Here is a tiny trained network, its code and every weight. The questions are about switching its units off for an input and a class, where a switched-off unit gives its printed mean instead of its output.

import numpy as np


def w(rows, s, z=0):
    codes = np.array(rows[::2]) - 128.0
    scale = np.full(codes.shape[1], s)
    scale[-1] = z or s
    return codes * scale


def f(y):
    return np.maximum(y, 0)


def log_softmax(a):
    a = a - a.max(-1, keepdims=True)
    return a - np.log(np.exp(a).sum(-1, keepdims=True))


def net(x, mask):
    res = np.array(x, float).reshape(1, 6) / 4 @ E
    y = f(res @ A[0][:, :-1].T + A[0][:, -1])
    res = res + np.where(mask, y, B[0][:, -1]) @ B[0][:, :-1]
    return log_softmax(res[-1] @ U[:, :-1].T + U[:, -1])


A, B = {}, {}
E = w([
[23,24,24],'x0',
[179,67,134],'x1',
[53,113,253],'x2',
[172,47,139],'x3',
[33,252,173],'x4',
[200,43,32],'x5',
],0.0068)
A[0] = w([
[107,63,131,45],'N1',
[124,86,58,192],'N2',
[186,32,205,127],'N3',
[123,193,208,145],'N4',
[166,109,209,113],'N5',
[184,102,98,247],'N6',
[129,124,132,66],'N7',
[174,105,177,255],'N8',
[155,86,149,97],'N9',
[131,254,167,213],'N10',
[129,99,183,26],'N11',
[143,162,114,21],'N12',
],0.013,0.0056)
B[0] = w([
[70,98,109,155],'N1',
[114,199,174,212],'N2',
[170,86,76,203],'N3',
[118,155,227,216],'N4',
[248,112,131,172],'N5',
[145,213,93,220],'N6',
[176,125,117,128],'N7',
[190,158,124,197],'N8',
[133,128,102,158],'N9',
[138,129,165,247],'N10',
[149,97,138,140],'N11',
[126,149,91,133],'N12',
],0.013,0.014)
U = w([
[249,29,196,171],'0',
[188,159,168,63],'1',
[180,46,166,4],'2',
[30,53,97,168],'3',
[180,203,252,183],'4',
[255,157,25,147],'5',
],0.0097,0.012)

Each question gives the input, the list of numbers given to net, and the class t.
The units are the neurons (one row each of A and B). Each row of codes is followed by its name. A weight is (code - 128) times the scale printed after its matrix; where a second scale follows, it is the last column's (A, B and U).
mask holds one flag per neuron, in row order. A switched-off neuron (its flag False) gives its mean, the last column of its row in B, instead of its output. The means were averaged over made-up inputs and are rounded, as every weight is.
A unit's drop is (log p(t) with every unit on - log p(t) with that unit switched off) / (log p(t) with every unit on - log p(t) with every unit switched off).
The circuit of an input: a set's keep is (log p(t) with only the set's units on - log p(t) with every unit switched off) / (log p(t) with every unit on - log p(t) with every unit switched off). Starting from all 12 units, units are removed one at a time, each time the one whose removal leaves the highest keep (on an exact tie, the one counted first), for as long as the keep stays at least 0.8.
units of the circuit, in order: the units of the circuit, biggest drop first
unit that matters most: the unit with the biggest drop
top k neurons: the k neurons with the biggest drops, biggest first
drop when u is switched off: that unit's drop, to one decimal
input [1,7,3,8,6,-5], class 0: units of the circuit, in order : [N2 N6]
input [0,4,5,-5,-5,-4], class 0: top 2 neurons : [N2 N6]
input [6,0,0,-8,-8,-2], class 3: top 4 neurons : [N4 N8 N5 N10]
input [-3,-6,-3,8,-4,-5], class 5: units of the circuit, in order : [N4 N2]
input [5,-3,-8,8,-1,0], class 4: top 4 neurons : [N2 N3 N5 N8]
input [-5,5,7,8,2,-8], class 0: units of the circuit, in order : [N5 N3]
input [8,-6,1,1,5,8], class 3: top neuron : [N4]
input [2,-2,2,3,1,1], class 3: top 2 neurons : [N4 N5]
input [1,5,3,-5,-7,-4], class 5: top 2 neurons : [N4 N10]
input [4,4,0,2,6,7], class 3: units of the circuit, in order : [N4 N8 N5]
input [8,4,6,-1,-6,-2], class 3: units of the circuit, in order : [N1 N5]
input [8,3,2,-3,0,6], class 3: units of the circuit, in order : [N1 N5]
input [8,6,-7,1,3,-2], class 4: top 4 neurons : [N2 N3 N5 N9]
input [2,0,8,-6,-5,6], class 5: unit that matters most : N4
input [4,2,0,-8,0,-1], class 3: drop when N5 is switched off : 0.2
input [-4,8,2,8,-8,8], class 5: drop when N10 is switched off : 0.0
input [-1,6,-1,-4,-3,-2], class 5: drop when N10 is switched off : 0.1
input [7,-7,-4,4,2,5], class 4: drop when N9 is switched off : 0.1
